Below are the code and all the weights of a small trained network. Each question names an input and a class and asks about switching units off, where a switched-off unit gives its printed mean instead of its output.

import numpy as np


def w(rows, s, z=0):
    codes = np.array(rows[::2]) - 128.0
    scale = np.full(codes.shape[1], s)
    scale[-1] = z or s
    return codes * scale


def f(y):
    return np.maximum(y, 0)


def log_softmax(a):
    a = a - a.max(-1, keepdims=True)
    return a - np.log(np.exp(a).sum(-1, keepdims=True))


def net(x, mask):
    res = np.array(x, float).reshape(1, 8) / 4 @ E
    y = f(res @ A[0][:, :-1].T + A[0][:, -1])
    res = res + np.where(mask, y, B[0][:, -1]) @ B[0][:, :-1]
    return log_softmax(res[-1] @ U[:, :-1].T + U[:, -1])


A, B = {}, {}
E = w([
[114,26,65,144,60,229],'x0',
[80,165,97,48,156,29],'x1',
[165,49,248,151,123,113],'x2',
[170,56,75,133,69,78],'x3',
[66,220,200,179,14,105],'x4',
[198,115,225,93,105,111],'x5',
[111,148,88,6,63,204],'x6',
[2,59,202,53,120,113],'x7',
],0.0082)
A[0] = w([
[147,55,108,173,119,153,128],'neuron 0',
[119,66,117,133,131,168,213],'neuron 1',
[140,158,159,174,192,94,177],'neuron 2',
[75,185,165,158,214,129,251],'neuron 3',
[141,32,133,174,130,112,123],'neuron 4',
[128,153,128,143,28,151,99],'neuron 5',
[58,154,151,126,94,173,249],'neuron 6',
[176,88,123,174,152,125,181],'neuron 7',
[175,161,22,129,126,69,199],'neuron 8',
[140,186,171,151,61,147,57],'neuron 9',
[166,186,156,172,209,122,82],'neuron 10',
[173,48,125,57,91,110,182],'neuron 11',
[75,127,127,72,190,212,249],'neuron 12',
[112,124,174,105,114,9,62],'neuron 13',
],0.011,0.0029)
B[0] = w([
[154,74,80,203,177,211,205],'neuron 0',
[153,9,73,144,157,163,196],'neuron 1',
[142,159,154,154,158,76,220],'neuron 2',
[159,149,70,124,145,1,240],'neuron 3',
[121,63,152,203,164,146,202],'neuron 4',
[151,152,164,160,41,199,203],'neuron 5',
[107,79,66,150,35,70,216],'neuron 6',
[182,122,127,166,185,189,205],'neuron 7',
[37,243,78,101,200,251,244],'neuron 8',
[163,165,145,171,36,111,200],'neuron 9',
[238,212,165,99,142,74,222],'neuron 10',
[165,95,214,85,137,200,211],'neuron 11',
[153,94,52,68,76,104,226],'neuron 12',
[6,87,243,138,149,69,225],'neuron 13',
],0.0081,0.011)
U = w([
[122,119,88,90,108,53,134],'0',
[44,106,201,136,129,55,60],'1',
[161,76,207,1,126,151,117],'2',
[236,207,177,135,182,75,85],'3',
[144,83,80,119,79,160,254],'4',
[172,68,147,195,191,176,107],'5',
[156,157,169,164,8,150,83],'6',
[84,218,76,87,172,178,192],'7',
],0.0098,0.0036)

Each question gives the input, the list of numbers given to net, and the class t.
The units are the neurons (one row each of A and B). Each row of codes is followed by its name. A weight is (code - 128) times the scale printed after its matrix; where a second scale follows, it is the last column's (A, B and U).
mask holds one flag per neuron, in row order. A switched-off neuron (its flag False) gives its mean, the last column of its row in B, instead of its output. The means were averaged over made-up inputs and are rounded, as every weight is.
A unit's drop is (log p(t) with every unit on - log p(t) with that unit switched off) / (log p(t) with every unit on - log p(t) with every unit switched off).
The circuit of an input: a set's keep is (log p(t) with only the set's units on - log p(t) with every unit switched off) / (log p(t) with every unit on - log p(t) with every unit switched off). Starting from the 12 units with the biggest drops (on a tie, the unit counted first), units are removed one at a time, each time the one whose removal leaves the highest keep (on an exact tie, the one counted first), for as long as the keep stays at least 0.8.
units of the circuit, in order: the units of the circuit, biggest drop first
top k neurons: the k neurons with the biggest drops, biggest first
drop when u is switched off: that unit's drop, to one decimal
input [3,-5,5,-2,4,-5,0,4], class 4: units of the circuit, in order -> [neuron 1; neuron 6; neuron 13]
input [-7,1,-2,7,-2,2,4,-6], class 7: units of the circuit, in order -> [neuron 8]
input [5,3,0,-6,2,-5,1,0], class 4: top 3 neurons -> [neuron 13; neuron 10; neuron 2]
input [0,7,-5,-1,8,0,3,5], class 1: top 2 neurons -> [neuron 13; neuron 10]
input [3,8,1,1,-5,7,-2,0], class 2: top 2 neurons -> [neuron 11; neuron 0]
input [3,-8,1,-7,1,7,2,-8], class 6: top 3 neurons -> [neuron 9; neuron 5; neuron 3]
input [5,2,-6,7,4,7,-7,-5], class 5: units of the circuit, in order -> [neuron 7; neuron 10]
input [-8,8,4,6,-6,5,4,-3], class 2: top 2 neurons -> [neuron 11; neuron 13]
input [-5,4,4,8,0,2,5,3], class 1: top 3 neurons -> [neuron 13; neuron 12; neuron 10]
input [4,-4,6,4,6,-1,-3,0], class 5: top 2 neurons -> [neuron 0; neuron 4]
input [-5,5,-1,1,0,5,4,0], class 1: drop when neuron 13 is switched off -> 0.6
input [-2,1,-2,5,4,-6,1,-5], class 7: drop when neuron 9 is switched off -> 0.0
input [-7,8,3,2,-8,-1,-2,4], class 1: drop when neuron 13 is switched off -> 1.9
input [0,2,7,-7,1,-3,-1,0], class 3: units of the circuit, in order -> [neuron 3]
